Below is a small trained network, with its code and all its weights. Each question gives an input and a class and asks what happens when units are switched off, that is, made to give their printed mean instead of their output.

import numpy as np


def w(rows, s, z=0):
    codes = np.array(rows[::2]) - 128.0
    scale = np.full(codes.shape[1], s)
    scale[-1] = z or s
    return codes * scale


def f(y):
    return np.maximum(y, 0)


def log_softmax(a):
    a = a - a.max(-1, keepdims=True)
    return a - np.log(np.exp(a).sum(-1, keepdims=True))


def net(x, mask):
    res = np.array(x, float).reshape(1, 6) / 4 @ E
    y = f(res @ A[0][:, :-1].T + A[0][:, -1])
    res = res + np.where(mask, y, B[0][:, -1]) @ B[0][:, :-1]
    return log_softmax(res[-1] @ U[:, :-1].T + U[:, -1])


A, B = {}, {}
E = w([
[101,253,64],'x0',
[119,153,162],'x1',
[203,158,170],'x2',
[128,135,139],'x3',
[68,128,153],'x4',
[110,149,148],'x5',
],0.011)
A[0] = w([
[83,25,70,39],'N1',
[175,192,130,2],'N2',
[182,200,121,3],'N3',
[148,146,82,35],'N4',
[202,133,241,227],'N5',
[208,195,210,224],'N6',
[202,111,200,49],'N7',
[153,138,36,70],'N8',
[171,184,132,13],'N9',
[124,216,208,252],'N10',
[72,107,202,175],'N11',
[138,84,76,38],'N12',
[112,200,142,187],'N13',
[103,40,100,8],'N14',
[200,100,151,183],'N15',
[91,254,63,200],'N16',
[81,173,102,39],'N17',
[199,97,83,224],'N18',
[98,127,180,131],'N19',
[67,184,98,123],'N20',
[173,1,202,250],'N21',
[225,86,80,156],'N22',
],0.011,0.0039)
B[0] = w([
[167,84,205,174],'N1',
[214,201,152,146],'N2',
[201,207,148,150],'N3',
[135,222,146,140],'N4',
[169,52,21,200],'N5',
[183,161,74,187],'N6',
[76,97,71,169],'N7',
[147,226,103,156],'N8',
[203,204,164,143],'N9',
[142,61,66,181],'N10',
[103,38,178,172],'N11',
[153,89,172,143],'N12',
[151,93,69,169],'N13',
[103,97,201,162],'N14',
[113,76,48,177],'N15',
[107,178,60,216],'N16',
[94,86,72,155],'N17',
[183,128,54,176],'N18',
[143,58,168,149],'N19',
[51,116,45,173],'N20',
[89,2,89,248],'N21',
[128,159,66,178],'N22',
],0.0065,0.015)
U = w([
[148,49,141,234],'0',
[90,99,47,209],'1',
[125,193,58,166],'2',
[239,255,150,39],'3',
[28,56,217,2],'4',
],0.009,0.0051)

Each question gives the input, the list of numbers given to net, and the class t.
The units are the neurons (one row each of A and B). Each row of codes is followed by its name. A weight is (code - 128) times the scale printed after its matrix; where a second scale follows, it is the last column's (A, B and U).
mask holds one flag per neuron, in row order. A switched-off neuron (its flag False) gives its mean, the last column of its row in B, instead of its output. The means were averaged over made-up inputs and are rounded, as every weight is.
A unit's drop is (log p(t) with every unit on - log p(t) with that unit switched off) / (log p(t) with every unit on - log p(t) with every unit switched off).
The circuit of an input: a set's keep is (log p(t) with only the set's units on - log p(t) with every unit switched off) / (log p(t) with every unit on - log p(t) with every unit switched off). Starting from the 12 units with the biggest drops (on a tie, the unit counted first), units are removed one at a time, each time the one whose removal leaves the highest keep (on an exact tie, the one counted first), for as long as the keep stays at least 0.8.
circuit, biggest first: the units of the circuit, biggest drop first
most important unit: the unit with the biggest drop
top k neurons: the k neurons with the biggest drops, biggest first
drop of u: that unit's drop, to one decimal
input [-1,-1,-3,-2,-3,-4], class 0: circuit, biggest first => (N16; N20; N1)
input [-7,-3,5,6,-4,-8], class 1: circuit, biggest first => (N22; N7)
input [6,-8,-4,6,-1,-1], class 2: most important unit => N21
input [-3,-4,-3,-7,-5,-7], class 0: circuit, biggest first => (N1; N16)
input [8,4,-7,-1,-1,-8], class 2: circuit, biggest first => (N21; N8)
input [8,1,-8,-2,-5,7], class 2: circuit, biggest first => (N21; N16)
input [0,-4,-5,1,-5,-1], class 0: circuit, biggest first => (N16; N1; N20)
input [-6,0,4,3,-4,7], class 1: circuit, biggest first => (N7; N5)
input [1,4,-4,-8,-2,7], class 2: top 3 neurons => (N21; N5; N15)
input [5,7,7,5,0,6], class 3: drop of N21 => 0.3
input [2,5,-7,-2,-5,-8], class 2: drop of N21 => 0.4
input [-5,7,-7,-3,1,5], class 4: drop of N18 => 0.0
input [-1,-7,0,-2,3,1], class 4: drop of N5 => 0.2
input [-2,-8,-8,3,-8,2], class 0: most important unit => N1
input [6,-5,-8,-8,-5,3], class 2: top 2 neurons => (N21; N8)
